[ -2  -8   4  21  24 -14   3   9  -7   5 -19  12 -15   3   2 -14   0  27
  -4  -1 -18 -20 -37   9 -12   0  12 -18  11   9 -17   5  -6   7  -2  -9
   5 -20   4   4 -19 -12 -10 -10   7  11  53 -30   0 -16 -15  12  -4   7
  21 -17 -12 -10] | (90) (58)
[ 17 -24   3  15  20 -13   8   4 -39   2 -11   4  13  -8  -1  16   2  13
   4 -16 -15   0  13  10  20 -11  15 -79  -3   1 -27   3   6  18  17   5
 -63  -3   4  -3 -26  -1   0 -14  16  -8  -2  32  25 -16 -31 -32   9  -5
 -14  -6   7  14] | (89) (52)
[ 27  -1  15  18   1 -11  -3   2  32  10 -13  10 -18   1  -4   6   2  34
  13 -11  -9  -7  -8   5  -1  -8   4  -9  12  -3   4  -9  -3   7   0 -15
   9   9   0   7 -12  -4  -1   0   2  -6  63  15   9  -3 -16  -8   6  18
  -3  -8  13   4] | (90) (60)
[ 18 -14   7  17  -5  -5  -2  -7  22  -3 -15  -6 -13   4  -5   2  20  33
   0   7  -9 -12 -16   5  -5  -2  23 -38   9   0   4  15   5   1   2  12
 -19   5   3  -5  -6  -3 -11   2   7 -25  55  24 -12  -4 -11  10  -3  20
  11  -7  13   6] | (90) (60)
[ 14  -4  10  17   0  -8   8 -20  25   3  -3   1  -4  15  -2   8   1  21
   5   4  -8 -16 -21   1  -3  -3   1  20  12  -1 -18   5  -4 -14  -2  11
  25  -2  -8  10  -8  -2 -11 -14  -3   5  79 -20   8  -9 -20   7   6   9
  14 -10   3 -11] | (90) (58)
[ 31   4  14  23   7  -4   5   4  10  15 -27  10  -8  -2  -2   4   7  19
  -4   8   2 -13 -26   1 -17  -9  -8 -58  17   7  -9   7  20   2  -5   8
  10   4   3   9 -21  -5  -9   3 -11 -15 103 -29   9  13 -24  -5   4  54
  16 -17  -9 -10] | (90) (58)
[ 42  -7   1  28 -23 -10   1   7  10 -22   9  -1 -16   6   1  -7  -4  17
 -11   6   2  -1  -2   9  -3  13  13   5   1  -4   2  13  10  20  -7   4
 -35  29  33  15 -10  -5  -5 -10  11  -9  29  25   2  -8 -24   4  22  17
   7  -8   3   9] | (94) (51)
[ 19  -2  10  27  -4   1   3  -9  40   5 -46 -12 -16  -3   1   6   0  36
  15   9 -25 -21 -18   8   9   0   3 -26  22   4   3  11  -1  -3   2 -13
  21   4 -11   6  -1  -7  -5  -8   5 -21  58  26  -5 -23 -13  12  -4  21
  10 -25  11  -3] | (90) (60)
[ 16  -6  14  36   0 -11   2  31  29   6  -7  11 -10  -1   2  10  -3  29
   4   0 -11 -10  -4  11   7  -6   7  53  19   0  -7   9  -2  -3  -2  -6
  26   4  -9  11  -4  -2 -17 -13   2   0  62   9   6 -12 -12  14  11  18
  12 -20   5   1] | (90) (60)
[ 48 -12  -4  36   0   4   6  -6  16  -1 -18   6   2   0  -1   9  12   9
   7   1   5 -11 -12   0   2 -41  17 -31   2  13 -14  26   2  -4   6  29
 -38  -1   4  14   9 -12  -8 -13  11 -30  39  14  -8 -12 -19  -3   8  13
   7  -9 -10   3] | (94) (51)
[ 31  11   4   7  10  -2  -3   4   6  16  -2  12 -15  12   2   0  -4  -4
  -6  -7  -9   2  -4 -22  -6   0   3 -67  -2  -6   5  -5   4  12   4 -14
  13   4  -1   1   9   0 -19  -3  -8 -34  15  22   1   3 -18  -2   6   8
  -1  -5 -20   6] | (90) (58)
[-10 -13   3   4  15  -8 -16   6  -8  12 -12  29  16  -9   3  11  -1  16
   3 -15  -7 -17  34  10  19 -10   5 -78   0   0 -11 -10  -1   7  -5  -8
 -34  -3  13  -4 -10   4   5  -1   5  -6  34  22  18   0 -24 -19   6 -11
  -9  -8  -1   5] | (89) (52)
[ 28 -10   3  23   8  -7   3   3  -7 -19 -35  -7   0  14   0  19   0  25
   1   6  16  -9 -26   7 -17   4  18 -90 -13  -5 -10  10   1  11   2  36
 -53  -4  -8  18 -16 -22 -20  -9  -2 -22  44 -14   8 -15 -22  -6   8  16
   6  -4  57  -8] | (94) (51)
[ 33 -11   1  22  -2  -6   7   1  -9  -2  -1  18   9  -7   0  17   3   1
  -8 -12   4  -7  29   5  17  -4  13 -16  -9  -3 -13  -5   0  -2  20   5
 -43  -4  -2  11  11  -3  -3 -12   1 -22  26  46  18 -21 -37 -26   1  -2
 -15  -8  12   8] | (89) (52)
[-12  -8  17  28  17   1   3  -5   4   0   2  -3 -14   7   0  10  15  24
   3  14  10 -13  11   3 -27  -7  11   3 -18   1   5  -5   4  24  -6  25
 -71  -1   8   0 -16  -3   2   4  25  17  37 -27  -4   6  -3   4  18  -4
   3  -5  13 -14] | (94) (54)
[  3 -12   2  21   4   8  -5 -19  37  -9 -24  -2 -21  -3   2   0 -10  31
  12  -3  -6  12  -6   1   3  -2  15  10  12 -13   3   7   4   1 -16   2
  -8   5 -14   3   0  -4   2  -2   7  -4  37  17  -8 -20 -14  15  23  17
   6 -20  15  -1] | (90) (60)
[ 25 -11  -1  11  -8 -11  12  -5 -14 -13 -21  38  19   4  -2  18  -6  -7
  14 -30   3  -9  16   7   7  -8  -2 -93 -10   9 -11  -3   7   5  20  10
 -50  -5   9  10  -3  -2  -2 -19   1 -17  -5  28  12  -8 -21 -28  -5   0
 -17   0   8  12] | (89) (52)
[ -1 -17  -1  23  32 -16   0   7  -8  18   3   8 -10  -4   7  11  -8  10
  -8 -18  -6 -34  42  -5   1  -2   4  15 -16  -7   7   1  -5  13   9  18
 -19  -7   0   0 -12   1  -2 -21   3   2  44  -8  16 -10 -25   1  21 -15
   8  -8  14  -6] | (89) (52)
[-14 -12   6  12  22   0   7   4   8  15  -9   3  -9   2   3  18 -13  33
   6   4  -9 -21  -3  -3   8  -5   6  21  10  16  -3   5  11   7   1  -3
 -26   0 -28   2  -8   0  19   4   4  -6  74 -14   5   8  -3  -8  16   4
  12 -24   7 -17] | (90) (60)
[  8 -15   9  35   4  -9   9  -6  12   1 -54  -7 -20  12   0  10  -9  28
   6   5  -7  -6 -11  -8 -15   1   5  -6  12   2  -2  13  11  16  -1  34
 -24 -14 -13  15 -21 -30 -10  -7  11  -8  58 -25   3 -27 -19   9   9  11
   8  -9  11   1] | (94) (51)
[ 19 -16   5  36   6  -1   6   5   9   5 -24   7   0   1  -2  22 -13   6
  16 -13 -10 -20  14   3  12  -6  -7  10  -8  -9 -12   2  -1   3   8  25
  -8   0   1   7  -1 -22  -5 -22   4  -4  37  12  20 -10 -20 -21   4  -4
 -10 -12  12  -8] | (89) (52)
[ 18  11   6  60  -4  -1  10  -3  37   8 -16   2 -12   5   0  22   3  38
  15   9 -12  -9 -18   1  -8  -2   9  43  12  -3 -11   7   3   3  -7   2
   6  -1  -3  14  -5 -11 -11  -1  -2 -37 105   6  -2 -11 -28   7   2  31
  14 -26   9   0] | (90) (60)
[ 27  -5   0  29   1 -10   4   1 -18   8  18  -3   9   0   6  10  13   1
   6 -13  -2  -5   2   2  32  -6  24  11  13   1  -5   2  -1 -21  13  -1
  -8  -6   4  10 -10  -3  -5 -17   4 -26  32  28   9 -17 -43 -17  12   4
  -1 -25  -5  11] | (89) (50)
[ 14  -6   8  37   5  -5   1  -6   1 -11 -19  -4  -9   5 -19   9   5  29
   8  13  -9   1  -9  14 -19  -8  13 -65 -16 -13 -14  17  -3  17 -22  26
 -72  -2   7   9 -34 -10 -29  17   6  -5  51 -11   1 -14 -31  -8  16  11
  17   0  13   6] | (94) (51)
[ 28  -5  18  48  -5 -16  19   2  15  -1   5  -6 -11  14  -2  18   3  24
  -4   3   7  -8  -5   0  -1   4  15  39  -5  -2  -4  16   1  13  11  10
 -26   3  -4   2 -32  -7 -18 -15   7 -19  72   0   6 -15 -31  -9  11  19
   4 -12  16  -8] | (94) (54)
[ 33 -12   2  24   4 -10 -12   5  19 -14 -10   0 -14   6  11  -3   2  31
  -5  -2  -3  -9   2   9  -8  13  29 -56  -2   5 -10   7   9  12  -9   8
 -51   1   2   6  -7  -8  -5  -6  13 -15  32  33  -2 -13 -40   4  17  15
   6  -7   0  -1] | (94) (51)
[ 13 -11  11  28   0 -13   0   5  20  -6 -20  -2  -2   4  -8  -8   2  25
   4   2   0 -12  -5   3 -10   6  14 -11  -6   5 -30   6   1   5  -1  23
 -42   2   4  -5 -12  -1 -10  -9   5 -11  41  -2   7  -8 -18  -8  12   9
   5  -5   1  -4] | (94) (51)
[ -7 -26  27   5  10   2  -9  -1  31  17 -22  12 -20  -3   4   4 -18  33
  11  -1 -16 -14   1   2   7 -15  -6 -65   2  -4   1   7  13   7   4 -12
 -24   0  -8 -13   2  -2  23   3   4  25  23  24   5   2   8   3   6  11
   6 -15  12 -10] | (90) (60)
[ 35 -12  -2  29   6   2   2  -5  20  11  -7   3 -25   5   1   8  -5  29
   7   5  -9 -17  -6   3  -7  -1  -7 -11   9  -1  -9  15   3  11   0  30
 -10  11 -15  -3  -1  -5  -9  -2  -1  -1  72 -23  -5   0 -24  -2  16  11
  17 -14  -8 -18] | (90) (58)
[ 22   1   7  11  18  -8   1   7   4  12  22   8  -9   8 -18   2  -9  22
  -9   6  -3  -7  -3  -7 -17   2 -13 -45   3  -6  -5   8   5  10   6 -24
   4  -3  10  10 -16  -7 -11  10  -8  -7  89 -14  23  -3  15  -2  15  -5
   6 -20  19 -12] | (90) (58)
[ 23  -5   3  12  -7  -7   2   1   9  16 -31   2 -19 -13   3   6  -9  10
   2  10 -10 -11 -14   4 -12  -3   0  12  -6  -5  -7 -11   5   8  -7  32
  -5   8  -8  -4  32 -13  -4   8   3 -11  37 -15   1  27 -20   7  -2  11
  16 -25 -11  -6] | (90) (58)
[ 37   9   3  12   1   7   3  -1  10   5   0   7  -9   4   5  -8   0   8
  -3  10   0  -6  -1   4  -2   8   6 -12   5  -2   1  -3   9  12  -1 -13
  10  -1   8  32   7  -5  -6  -4  -5 -13  39   9   2  -4 -13   7 -16  10
   3 -10  -8   9] | (90) (58)
[-19  -8  -1  14   9  -3   6  22  -3  12   7   5 -20  -4   8  -5   7  12
   2   2 -11   2  -2   0   6 -12  18  10  16   0  -2   6  -1  -9   0  -2
  -7 -13   1 -11 -11   2   0  39  10   4   7  10  -1  -8 -29 -12   7  -1
   4 -12  -9 -12] | (89) (50)
[ 16 -10  18  18   2  -4   4  -9  19   5 -26  15 -24  13  -3   6 -12  33
   9   0   4   4  -4  18 -20  14  -1 -23  -5   2  -7   2   4  17   9  32
 -52   6   1   8 -24 -11 -18 -13  13 -14  45 -11  -6   6  -4  -6   3   0
  -3 -11   4  -6] | (94) (54)
[ 19  -4   3  19 -28   3  -6  21  19  18 -28   2 -29   3  -2  -8  -2  22
   6   1 -13  -9 -21   0   3  -6  18 -11  19   0  -4   8   9   2  16  -2
  -6  -3 -14  -6  -7   9  -5   5  19  -4  28  20  -5   3 -24  -1   5  14
  -1 -20 -10  -2] | (90) (60)
[ 18  -8   5  36  -6 -14  -1  -8  25  10   1 -12   2   5  15  19   8  15
  -7  -2  -8 -12  -2   5   0   3 -10 113  12 -12  -7  15 -12  -8   0   0
  82   0 -25  22  -1 -28  -5  -1 -19 -25 106  -3 -12 -32 -24  14  -1   5
   9 -19  18 -23] | (90) (60)
[ 18 -16  13  18  10 -20   2   4 -13   1 -15   7  15 -12   3  22  16  -6
  -3 -10 -14  -8   3  11  15  -9  24 -14 -12   3 -25   9 -10 -11   7   8
   3   2  -1   8 -27  -4  -8 -11  -4 -15  39   6   8 -32 -39 -19  -5  -4
   4   5  -5   2] | (89) (50)
[ 33  -5  -1  28  -6  -3  -2   5   3   1  25  21   8  -3  33   0  11  13
   2 -17 -22  -6  19   8  17 -13  35  -9   1 -10 -17   9   4 -15  16   6
 -25   6 -20  -8  -5   2  20  -2  -2 -19  17  62  16 -21 -50  -9  -1  11
   9  -5   6   6] | (89) (50)
[ 19  -6   0  23   5  -2   0 -11  34   0 -34 -34   3  -8   2  25   2  29
   0  -7   0 -11 -11  -3  -5   2  -1   0   4 -18  -1  24  -7  -2   6 -18
   4  -5  -8  11 -10 -23  -7  -7  -2 -24  69  20   5 -21 -13  -1  -2  35
   2 -11  17  -5] | (90) (60)
[ 25 -20  25  32   0   1  17  -8  28  -3 -15 -11 -11  17   0  20  -1  28
  12   5   6 -20  -4   9  -6  -4  11  -3   2  -6  -7  24  -3  11   2  34
 -41  -7  -3  16 -24  -9  -3  -4  -6 -12  80 -24   7  -2 -14  -7  11  17
  14 -20  11  -6] | (94) (54)
[ 25 -10  -4  20   8   7   0  -2 -27   3  -7   7   0   2   0  -4  -2  -7
   2  -9  -3 -10  22  19   3  -9   7 -45  -2   5 -14   5  26  11  11  22
 -34  -1   1   4   7 -12  16 -10   8 -18  30  16  15 -24 -43 -12   4   2
  23  14   0   0] | (89) (52)
[ 39 -15   2  28   4 -27   2  -5   7   5 -17  11  19  -8   6  15   7  -1
   7 -23   0  -6  18   5   3 -13   1  -5   7  -2  -6   8  -3  10  13  89
   0   0  10  20 -16  -7   2 -23   0 -29  49  32  -2 -21 -47 -13   0  -9
 -15  -8   5   6] | (89) (52)
[  9 -28  14  19  13 -19   7   6 -12  15  18  10  14  21  10  19  12   3
  -1 -28  -7 -19  31   1  17  -1  -6 -40 -10  -1 -14   2   5  -4  22 -13
  -7  -2   5  13 -10  -9   6 -18   0  -3  53  32  26 -13 -26 -28  14  -6
 -10  -2  11  -5] | (89) (52)
[ -8 -13  33  24  12   0   4  16  37   6  26  10 -31   6   6   7  -9  48
   6 -10 -25 -17  -9   4  -1  -9  -4  23  16   1 -13  14   6   4  -2 -12
 -22   3 -31  -4  -4   6  -1  -9   9  43  68  -5   3  -4  -9  10  16  25
   9 -25  19 -17] | (90) (60)
[ 13  -9  13  22   5  -3  12  -7  11   0 -15   5  -6 -16  -2  16   4 -14
  17  -3   4  -2 -10   5  -3  12   8 -59  -8  -8  -7   5   4   4  -4  28
 -54  -1  12   1 -24   9  -6 -10   7 -19  22   6  -3  -3 -15 -24   8   5
   5   2   7  -5] | (94) (51)

[-16 -16  67   6 -10 -22 -53   9   3   1   4  -4 -31 -13   3  -4 -15  14
 -31  20   9 -15   1  39  12  -7   0   9   5   7  -7  10  -5   7  15   2
  -2  12  -5   7  14  -5  22 -25  21  -1  -6 -19 -12   7  -7  12  -4  35
   2  -7  11  -4] | [91] <72>
[ 14 -10   2   9 -18  -3  -2  -4   9  28 -10 -28  -5  -6 -12   4  -6   3
  -2  10  -8  13  -8  10   1  24   8  -8 -18  -8   1   0   0  -2   1 -25
  -1   2 -22  20   7  -2   8   9  -8   7   3  12  -3   1  17  21   2  12
   1   3   2   8] | [91] <75>
[-10 -16  49  12  10 -17   0  14   4 -10 -12  15  -5 -13   7  -5  -3  23
 -41  29   2   1  13  36 -12  -3   0   0   2   5  -2   4 -10  -2   0   8
   0   5  -6   7  10 -10  15 -21  15   9  -5 -28 -14   9 -11  19   0  16
  20  -9   8  -9] | [94] <65>
[-23 -11  84  -2 -35  -7   0  14  -7 -42  -2   7 -27 -21  12  -2  -8  26
 -34  15  12  11   6  59 -14 -10   7  19   9   2   3  16   5   0   8 -19
 -32   0  21 -11  12  13  28 -40  31   3 -12 -18  -9   1 -30  17 -14  20
   7   4  13 -10] | [91] <72>
[-13 -15  92  -4 -45 -11   4  20 -10 -18  -3  -4 -22 -21  14  -6 -11  18
 -30  32   0  18  -9  53  -1   1   6  14  -5   4  -7  10  -4   6   5  -2
  -6  13   4   2  10  10  24 -32  24   6  -9 -17  -7   9 -20  27 -13  20
   2  -7   5 -20] | [91] <72>
[ -7 -16   4  10  32  -2   1   1   6   3 -13  13   0  -9   0  -3   1   4
 -17  10  -1  -3  10  12  -9   2  -3   4   3   3  -1  -8  -3   2  13 -15
  -4   0 -10 -33  -5  -3   7 -12  14   8   3  -1  -3   5 -11  14  -1   4
   6   0  -6   7] | [94] <65>
